Below is a small trained network, with its code and all its weights. Each question gives an input and a class and asks what happens when units are switched off, that is, made to give their printed mean instead of their output.

import numpy as np


def w(rows, s, z=0):
    codes = np.array(rows[::2]) - 128.0
    scale = np.full(codes.shape[1], s)
    scale[-1] = z or s
    return codes * scale


def f(y):
    return y / 2 * (1 + np.tanh(0.7978845608 * (y + 0.044715 * y**3)))


def log_softmax(a):
    a = a - a.max(-1, keepdims=True)
    return a - np.log(np.exp(a).sum(-1, keepdims=True))


def net(x, mask):
    res = np.array(x, float).reshape(1, 6) / 4 @ E
    y = f(res @ A[0][:, :-1].T + A[0][:, -1])
    res = res + np.where(mask, y, B[0][:, -1]) @ B[0][:, :-1]
    return log_softmax(res[-1] @ U[:, :-1].T + U[:, -1])


A, B = {}, {}
E = w([
[236,232,40,83,225,108],'x0',
[126,131,130,114,125,126],'x1',
[132,123,128,155,134,120],'x2',
[59,253,75,183,63,123],'x3',
[227,61,82,141,12,192],'x4',
[69,41,23,94,94,2],'x5',
],0.0063)
A[0] = w([
[164,154,60,133,163,131,74],'n0',
[101,170,189,75,145,74,68],'n1',
[97,147,141,166,207,82,77],'n2',
[135,140,184,129,170,230,5],'n3',
[197,183,129,14,94,91,114],'n4',
[67,133,112,112,201,146,58],'n5',
[139,151,102,104,157,134,16],'n6',
[163,193,235,99,111,188,6],'n7',
[136,109,112,120,94,40,48],'n8',
[38,37,211,91,50,96,81],'n9',
[68,87,62,129,133,93,52],'n10',
[154,62,144,106,144,60,72],'n11',
[171,105,95,132,68,162,33],'n12',
[80,156,246,150,154,15,58],'n13',
[69,85,189,226,123,136,18],'n14',
[118,135,129,126,91,124,2],'n15',
[163,167,73,117,154,126,65],'n16',
[79,107,77,98,85,70,44],'n17',
[103,104,87,123,116,73,46],'n18',
[162,168,30,83,242,73,85],'n19',
[77,107,183,213,85,107,61],'n20',
[92,146,143,116,200,78,89],'n21',
[67,140,131,167,230,109,35],'n22',
[94,71,29,116,144,97,52],'n23',
[194,50,218,108,188,90,27],'n24',
[69,156,149,98,191,110,35],'n25',
[176,151,63,112,160,126,62],'n26',
[69,246,123,145,43,108,43],'n27',
[57,160,186,64,188,96,135],'n28',
[249,124,61,120,8,137,23],'n29',
[205,170,120,134,145,65,37],'n30',
[98,220,62,180,50,128,30],'n31',
[124,114,45,60,114,64,59],'n32',
[155,36,133,2,182,181,87],'n33',
[153,201,205,123,89,169,16],'n34',
[179,129,71,161,189,109,64],'n35',
[98,91,67,83,116,93,111],'n36',
],0.0087,0.0066)
B[0] = w([
[100,113,191,55,115,140,159],'n0',
[155,80,105,140,90,179,147],'n1',
[114,100,139,157,87,148,162],'n2',
[138,141,137,157,182,163,157],'n3',
[83,134,184,137,99,123,178],'n4',
[164,94,109,126,80,222,140],'n5',
[118,81,171,101,146,180,119],'n6',
[164,166,176,188,181,170,170],'n7',
[152,136,158,172,161,194,146],'n8',
[123,190,192,54,116,160,239],'n9',
[149,171,142,159,171,181,161],'n10',
[86,156,125,142,140,174,160],'n11',
[128,46,151,141,85,210,145],'n12',
[175,74,132,134,81,113,181],'n13',
[110,167,200,59,130,162,164],'n14',
[119,69,137,124,165,231,109],'n15',
[85,118,187,94,110,181,156],'n16',
[147,125,152,142,151,159,165],'n17',
[153,137,150,158,201,170,145],'n18',
[107,164,170,100,94,166,255],'n19',
[118,168,178,63,142,174,172],'n20',
[149,75,132,131,91,142,173],'n21',
[183,10,117,118,112,159,159],'n22',
[170,157,153,186,173,163,175],'n23',
[2,91,44,138,177,144,172],'n24',
[134,86,125,145,94,181,150],'n25',
[97,128,197,85,113,147,161],'n26',
[66,92,95,124,152,154,183],'n27',
[176,51,104,167,79,81,210],'n28',
[165,24,128,133,78,147,203],'n29',
[103,128,188,67,140,185,147],'n30',
[42,56,49,115,175,186,173],'n31',
[143,180,153,159,174,142,185],'n32',
[40,132,56,163,119,135,200],'n33',
[142,110,139,157,207,194,153],'n34',
[84,146,172,94,109,187,156],'n35',
[171,148,181,187,166,148,183],'n36',
],0.0088,0.0071)
U = w([
[121,147,195,72,104,147,72],'0',
[180,142,170,247,198,151,86],'1',
[183,50,127,180,44,138,78],'2',
[133,140,121,162,118,113,251],'3',
[48,106,73,163,156,140,98],'4',
[146,139,137,164,111,107,241],'5',
[196,193,93,130,132,4,94],'6',
[189,159,85,116,150,67,51],'7',
],0.012,0.02)

Each question gives the input, the list of numbers given to net, and the class t.
The units are the neurons (one row each of A and B). Each row of codes is followed by its name. A weight is (code - 128) times the scale printed after its matrix; where a second scale follows, it is the last column's (A, B and U).
mask holds one flag per neuron, in row order. A switched-off neuron (its flag False) gives its mean, the last column of its row in B, instead of its output. The means were averaged over made-up inputs and are rounded, as every weight is.
A unit's drop is (log p(t) with every unit on - log p(t) with that unit switched off) / (log p(t) with every unit on - log p(t) with every unit switched off).
The circuit of an input: a set's keep is (log p(t) with only the set's units on - log p(t) with every unit switched off) / (log p(t) with every unit on - log p(t) with every unit switched off). Starting from the 12 units with the biggest drops (on a tie, the unit counted first), units are removed one at a time, each time the one whose removal leaves the highest keep (on an exact tie, the one counted first), for as long as the keep stays at least 0.8.
units of the circuit, in order: the units of the circuit, biggest drop first
unit that matters most: the unit with the biggest drop
top k neurons: the k neurons with the biggest drops, biggest first
drop when u is switched off: that unit's drop, to one decimal
input [2,1,1,-8,4,-2], class 4: units of the circuit, in order : [n24; n33]
input [0,6,-4,-2,2,-6], class 1: units of the circuit, in order : [n7; n3]
input [3,3,-4,-2,-6,-5], class 2: unit that matters most : n28
input [8,-4,6,3,-7,8], class 0: top 2 neurons : [n19; n0]
input [8,5,-7,7,-4,-1], class 0: units of the circuit, in order : [n19; n0]
input [-4,-4,-3,0,-7,-5], class 2: units of the circuit, in order : [n28; n13; n22]
input [-8,-7,6,0,-8,5], class 0: top 2 neurons : [n9; n14]
input [6,-7,-3,4,-7,1], class 2: top 2 neurons : [n28; n22]
input [-6,4,3,-8,7,8], class 1: top 2 neurons : [n36; n23]
input [-4,-7,-6,-7,1,3], class 4: top 2 neurons : [n24; n33]
input [-2,-3,2,8,-1,2], class 4: top 2 neurons : [n31; n27]
input [6,1,3,-7,-5,6], class 4: top 2 neurons : [n24; n33]
input [7,5,-7,0,1,8], class 1: units of the circuit, in order : [n23; n32]
input [-4,4,4,-6,-4,1], class 4: units of the circuit, in order : [n24]
input [-4,-6,-8,-8,3,-8], class 1: top 2 neurons : [n7; n3]
input [0,-1,3,6,0,-7], class 1: top 2 neurons : [n7; n34]
input [-1,3,-4,2,7,-4], class 2: top 2 neurons : [n29; n12]
input [-7,-2,-6,-8,4,1], class 4: drop when n33 is switched off : 0.6
input [6,-7,7,4,-3,8], class 1: drop when n32 is switched off : 0.1
input [4,1,4,1,7,1], class 2: units of the circuit, in order : [n29]
